Here is a tiny trained network, its code and every weight. The questions are about switching its units off for an input and a class, where a switched-off unit gives its printed mean instead of its output.

import numpy as np


def w(rows, s, z=0):
    codes = np.array(rows[::2]) - 128.0
    scale = np.full(codes.shape[1], s)
    scale[-1] = z or s
    return codes * scale


def norm(h):
    return h / np.sqrt((h * h).mean(-1, keepdims=True) + 1e-5)


def f(y):
    return np.maximum(y, 0)


def log_softmax(a):
    a = a - a.max(-1, keepdims=True)
    return a - np.log(np.exp(a).sum(-1, keepdims=True))


def net(x, mask):
    res = np.array(x, float).reshape(1, 6) / 4 @ E
    u = 0
    for l in range(2):
        y = f(norm(res) @ A[l][:, :-1].T + A[l][:, -1])
        res = res + np.where(mask[u : u + 14], y, B[l][:, -1]) @ B[l][:, :-1]
        u += 14
    return log_softmax(norm(res)[-1] @ U[:, :-1].T + U[:, -1])


A, B = {}, {}
E = w([
[143,162,190,252,200,207,3,79,143,185],'x0',
[66,7,163,83,21,240,84,216,213,105],'x1',
[150,40,58,38,57,181,4,201,77,179],'x2',
[253,97,177,236,201,144,153,69,142,58],'x3',
[108,121,145,142,45,67,154,133,148,135],'x4',
[159,57,173,199,144,220,99,166,162,75],'x5',
],0.0059)
A[0] = w([
[96,108,146,150,140,75,108,79,118,160,30],'0.n1',
[140,60,155,132,92,197,126,173,119,92,102],'0.n2',
[106,134,130,132,173,73,104,101,127,142,120],'0.n3',
[115,204,54,142,191,96,149,138,122,73,203],'0.n4',
[120,92,184,187,125,120,145,86,141,38,21],'0.n5',
[129,132,97,136,71,207,77,121,89,130,110],'0.n6',
[177,125,210,159,163,149,141,113,192,38,25],'0.n7',
[163,92,163,150,151,161,44,135,217,97,137],'0.n8',
[165,57,185,203,145,186,210,113,198,96,80],'0.n9',
[112,148,140,182,175,102,140,108,122,182,116],'0.n10',
[135,181,126,57,52,146,167,144,148,129,99],'0.n11',
[152,61,61,160,221,166,125,41,70,142,70],'0.n12',
[100,69,146,94,148,100,157,41,97,147,133],'0.n13',
[255,140,112,71,148,119,113,127,102,151,2],'0.n14',
],0.0087,0.0027)
B[0] = w([
[98,134,152,97,134,99,129,154,162,136,152],'0.n1',
[109,122,211,165,148,128,128,97,159,171,221],'0.n2',
[72,131,121,123,187,146,150,128,195,137,171],'0.n3',
[79,109,122,149,108,158,2,178,120,126,212],'0.n4',
[163,192,76,168,123,141,181,146,174,111,205],'0.n5',
[155,74,193,149,105,138,136,97,127,120,196],'0.n6',
[143,175,72,132,146,169,230,112,195,127,228],'0.n7',
[127,136,103,126,58,144,79,218,173,132,227],'0.n8',
[179,126,44,203,119,118,200,145,149,52,254],'0.n9',
[161,153,169,114,177,66,158,183,146,185,192],'0.n10',
[159,103,89,96,101,149,174,48,114,119,204],'0.n11',
[141,89,130,126,148,91,140,89,59,97,204],'0.n12',
[141,121,128,149,88,182,129,131,162,192,162],'0.n13',
[223,88,172,144,124,133,136,74,79,106,177],'0.n14',
],0.0083,0.0073)
A[1] = w([
[82,131,99,51,76,129,150,68,115,94,40],'1.n1',
[126,76,129,106,119,85,130,180,163,95,118],'1.n2',
[114,171,114,123,203,72,138,172,137,252,3],'1.n3',
[124,96,122,43,114,105,181,129,139,134,39],'1.n4',
[142,97,134,134,73,98,167,94,104,150,140],'1.n5',
[108,158,94,157,167,126,114,127,158,59,165],'1.n6',
[152,128,126,99,147,140,90,109,44,140,75],'1.n7',
[114,94,94,150,165,81,108,93,90,86,16],'1.n8',
[84,156,149,33,83,122,167,133,109,101,121],'1.n9',
[94,204,169,133,178,61,118,86,113,122,150],'1.n10',
[66,119,97,153,140,142,103,132,113,98,37],'1.n11',
[132,75,100,123,77,151,127,109,146,137,137],'1.n12',
[164,168,170,104,149,87,114,136,114,167,222],'1.n13',
[144,112,187,141,125,167,73,143,137,118,211],'1.n14',
],0.011,0.0018)
B[1] = w([
[128,157,6,128,146,138,123,59,124,255,247],'1.n1',
[135,145,138,113,128,106,77,67,106,169,190],'1.n2',
[48,166,221,53,161,58,104,139,165,102,241],'1.n3',
[122,184,87,134,187,144,59,86,93,216,227],'1.n4',
[107,162,122,155,203,167,101,138,87,149,224],'1.n5',
[106,115,98,51,130,168,171,212,139,123,232],'1.n6',
[189,97,120,157,189,85,238,103,145,113,206],'1.n7',
[149,82,183,91,80,87,88,92,93,152,162],'1.n8',
[177,182,60,98,187,172,211,79,38,121,238],'1.n9',
[82,167,224,99,44,188,74,177,140,120,213],'1.n10',
[44,114,152,80,132,165,173,160,150,128,136],'1.n11',
[87,210,86,102,119,107,109,179,124,173,254],'1.n12',
[71,129,215,149,184,145,127,93,136,45,197],'1.n13',
[83,94,129,113,44,68,95,115,115,94,222],'1.n14',
],0.008,0.0059)
U = w([
[66,196,250,87,188,80,96,131,145,108,91],'0',
[115,171,44,92,137,142,113,70,77,213,166],'1',
[107,67,170,143,22,143,30,151,145,147,100],'2',
[187,157,80,189,139,167,211,174,195,65,211],'3',
[199,56,153,139,177,85,104,66,48,80,125],'4',
[63,110,107,96,148,148,147,137,117,86,3],'5',
],0.015,0.0048)

Each question gives the input, the list of numbers given to net, and the class t.
The units are the neurons (one row each of A and B). Each row of codes is followed by its name. A weight is (code - 128) times the scale printed after its matrix; where a second scale follows, it is the last column's (A, B and U).
mask holds one flag per neuron, layer by layer. A switched-off neuron (its flag False) gives its mean, the last column of its row in B, instead of its output. The means were averaged over made-up inputs and are rounded, as every weight is.
A unit's drop is (log p(t) with every unit on - log p(t) with that unit switched off) / (log p(t) with every unit on - log p(t) with every unit switched off).
The circuit of an input: a set's keep is (log p(t) with only the set's units on - log p(t) with every unit switched off) / (log p(t) with every unit on - log p(t) with every unit switched off). Starting from the 12 units with the biggest drops (on a tie, the unit counted first), units are removed one at a time, each time the one whose removal leaves the highest keep (on an exact tie, the one counted first), for as long as the keep stays at least 0.8.
circuit, biggest first: the units of the circuit, biggest drop first
top k neurons: the k neurons with the biggest drops, biggest first
k most important neurons of layer l: the k neurons of layer l with the biggest drops, biggest first
drop of u: that unit's drop, to one decimal
input [-1,7,0,0,0,6], class 2: circuit, biggest first -> (1.n14)
input [6,-6,7,6,6,5], class 4: top 2 neurons -> (0.n12; 0.n14)
input [6,-7,7,-6,6,6], class 0: 3 most important neurons of layer 0 -> (0.n9; 0.n4; 0.n11)
input [3,-6,-8,1,5,2], class 0: top 3 neurons -> (0.n10; 1.n3; 1.n10)
input [-7,-6,3,4,8,2], class 1: top 2 neurons -> (0.n10; 0.n2)
input [-3,8,-5,-5,-4,4], class 2: top 4 neurons -> (0.n2; 0.n7; 0.n12; 1.n7)
input [0,-5,4,4,8,0], class 4: top 2 neurons -> (0.n14; 0.n2)
input [4,-5,0,1,-2,4], class 0: top 2 neurons -> (0.n10; 0.n11)
input [-5,-7,0,2,0,2], class 4: 4 most important neurons of layer 0 -> (0.n14; 0.n2; 0.n4; 0.n12)
input [6,-1,4,8,3,-5], class 4: 2 most important neurons of layer 0 -> (0.n12; 0.n14)
input [8,-8,7,0,-4,1], class 4: 2 most important neurons of layer 0 -> (0.n12; 0.n14)
input [-3,-2,7,6,2,-7], class 4: 2 most important neurons of layer 0 -> (0.n14; 0.n7)
input [6,-5,8,0,4,-3], class 4: drop of 0.n14 -> 0.4
input [0,8,8,-3,8,-1], class 1: drop of 1.n10 -> 0.2
input [-3,-8,8,0,-8,1], class 4: drop of 1.n5 -> 0.0
input [-2,-1,6,0,-5,7], class 2: drop of 0.n8 -> 0.1
input [-8,-7,-1,4,-5,-8], class 0: most important neuron of layer 1 -> (1.n10)
